array([[127, 111, 121, 136, 123, 138, 131, 108, 138, 127, 139],
       [135, 139, 133, 116, 123, 113, 125, 154, 129, 126, 115]])
Rows and columns are numbered from 1.
The entry at row 1, column 3 is 121
Report the entry at row 2, column 1.
Answer: 135
The entry just left of 108: 131
The bottom entry of the column that holds the largest entry -> 154
Report the bottom-right entry.
Answer: 115
Report the entry at row 2, column 2.
Answer: 139
The entry in row 1 and column 2: 111
Report the entry in the top-right corner.
Answer: 139

[[129 129 135 131 125 126 121 127 127 126]
 [124 131 135 131 122 127 119 127 127 122]
 [117 138 150 136 111 126 102 125 125 111]
 [127 127 122 125 131 130 135 129 129 130]
 [122 130 122 124 129 131 133 130 130 126]
 [132 125 121 125 134 129 137 129 129 134]
 [128 128 128 128 128 128 128 128 128 128]
 [125 132 142 134 119 125 112 126 126 121]
 [138 123 127 129 133 126 132 127 128 136]
 [143 120 126 130 135 125 133 127 127 140]
 [140 125 140 136 126 122 118 124 125 132]]
The 1st entry in reading order: 129
Report the third-last entry, reading row by row.
124
Report the 2nd entry on the main diagonal.
131
The 2nd entry, reading row by row: 129
The entry just left of the largest entry: 138
Report the entry just right of the largest entry.
136
The entry directly below the largest entry -> 122
The bottom-right entry: 132
Report the bottom entry of the column that holds the smallest entry.
118
The entry directly below the smallest entry: 135
The 3rd largest entry: 142
The first entry on the diagonal from the top-right corner: 126
The top entry of the column that holds the largest entry: 135
Report the bottom entry of the column that holds the largest entry.
140
The first entry of the smallest entry's row -> 117
The largest entry is 150
The fifth entry, reading row by row is 125
Report the entry just right of the smallest entry.
125
Report the entry directly above the smallest entry.
119
The largest entry in the first column is 143
Report the entry just left of the smallest entry.
126

Questions about the array below. Rows and columns are numbered from 1.
1) Find the entry at row 2, column 2.
2) Find the top-right entry.
3) Find the entry at row 1, column 3.
4) Find the entry directly below 144.
5) Find the maximum.
array([[127, 155, 136, 144],
       [135, 118, 135, 113]])
1) 118
2) 144
3) 136
4) 113
5) 155
